A =
[[ 21  33  23  20  33 -14 -29]
 [ 40  62  52  45  52 -14 -41]
 [ 32  51  45  38  44 -13 -39]
 [ 29  35  36  37  34 -13 -18]
 [ 27  38  36  35  32 -12 -29]
 [ 45  43  38  43  32 -23 -31]
 [-47 -52 -44 -45 -37  17  29]
 [ 28  45  41  40  46 -12 -23]]
Rows and columns are counted from 1.
row 1 col 1 => 21
row 8 col 3 => 41
row 5 col 2 => 38
row 3 col 4 => 38
row 7 col 4 => -45
row 1 col 4 => 20
row 5 col 3 => 36
row 1 col 6 => -14
row 6 col 1 => 45
row 4 col 5 => 34
row 3 col 7 => -39
row 3 col 2 => 51
row 2 col 5 => 52
row 4 col 6 => -13
row 6 col 2 => 43
row 6 col 6 => -23
row 2 col 3 => 52
row 7 col 3 => -44

X =
array([[ 28,  24,   3,   5,   1,  -1,  -9,   0,  17, -11,  -3, -11,   5,
         19,  -4, -13],
       [  5,  -6,  -4,   5,  15,   5,   3,  -7, -21,  -1,   7,  -4,  13,
         10,   9, -10],
       [ -7,   0,   5,   9, -17,  24,  10,   4,  -8,  15, -23,  17, -25,
         12,   6, -11],
       [-13,  13,  18, -13, -21,  -1,  -6,  22, -27, -26,   1,  17,   5,
          6,  57, -11],
       [ -9,  -8,   3,   0,  -9,   9,  -8,  -3, -15,  11,  -2,   4,   1,
          3,   3,  -4],
       [ -4, -10,  10,   7,  -3,  -3,   0, -15,   8,  10, -11,   2,   8,
        -10,  -3,   1],
       [  1, -16,  12,  -6,   6,  10,   0,  -7,  21,   5, -10,   8,   8,
         -7,   5,   2],
       [  3,  -4,  -6,  -9,   7,  -6,  13,  12, -10,  -2,   1,  -8,   5,
         -5,   5,  -3],
       [ -5,   7,   0, -18,   6,  -9,  -3,  -3,  -8,  -1,   7,   8,  21,
        -15,  11,  -3],
       [ -9, -30,  12,   1,  -7,  17,  -7,  -5,  -5,  24,  14,  -4,   0,
         -3, -17,  14],
       [ -7,   3,  11,   4, -17,   4,  -3,  -1,   4,   6,   5,  -7,   0,
         -6,   0, -10],
       [-18,  13,   3,  -3, -16,  -3,  -4,  -2,  -1,  10,  -6,  -9,   8,
         -2,  -8,  -8],
       [  4, -13,  13,  -3,   4,   8,  -2, -15,  15,   4,  -9,   0,   8,
         -7,   5,   0],
       [ -2,  -7,  -2,  -4,   1,   3,  13,   8, -12,   3,   1,  -7,   1,
          0,  13,  -5],
       [-16,  11,   0,   2, -11,   6,   9,  -8,  -1,  11,   7,   0,   3,
          5, -11,  -9]])
Indices start at 1.
(1, 1) => 28
(14, 2) => -7
(9, 8) => -3
(8, 16) => -3
(6, 7) => 0
(11, 5) => -17
(6, 14) => -10
(2, 7) => 3
(2, 16) => -10
(3, 15) => 6
(5, 1) => -9
(4, 2) => 13
(1, 6) => -1
(3, 8) => 4
(14, 4) => -4
(2, 1) => 5
(2, 6) => 5
(13, 9) => 15
(8, 4) => -9
(6, 1) => -4
(5, 12) => 4
(10, 15) => -17
(14, 12) => -7
(10, 14) => -3
(2, 4) => 5
(9, 7) => -3
(15, 1) => -16
(7, 14) => -7
(11, 1) => -7
(4, 1) => -13
(13, 8) => -15
(4, 6) => -1
(8, 7) => 13
(4, 16) => -11
(11, 11) => 5
(5, 9) => -15

m =
[[ 18  42 -17  -7 -13]
 [ 28 -18  61   7   4]
 [-43 -35  11 -34 -40]
 [ 13 -22 -35  56  26]
 [-39 -34  10 -34 -48]
 [  8 -16 -37  57  26]
 [-43 -34  12 -35 -42]
 [-48 -28  16 -30 -28]
 [ -5   0 -40  54  31]
 [ 40 -48  16  25  29]
 [-21  31 -39  25  48]
 [ 23 -12  62   5  -5]]
Rows and columns are counted from 1.
(1, 1) -> 18
(2, 5) -> 4
(11, 3) -> -39
(2, 3) -> 61
(12, 3) -> 62
(7, 4) -> -35
(1, 4) -> -7
(3, 5) -> -40
(3, 2) -> -35
(11, 1) -> -21
(7, 5) -> -42
(5, 2) -> -34
(7, 1) -> -43
(10, 4) -> 25
(8, 3) -> 16
(12, 1) -> 23
(6, 3) -> -37
(4, 3) -> -35
(4, 1) -> 13
(7, 2) -> -34
(4, 4) -> 56
(2, 4) -> 7
(9, 4) -> 54
(2, 1) -> 28
(12, 2) -> -12
(1, 3) -> -17
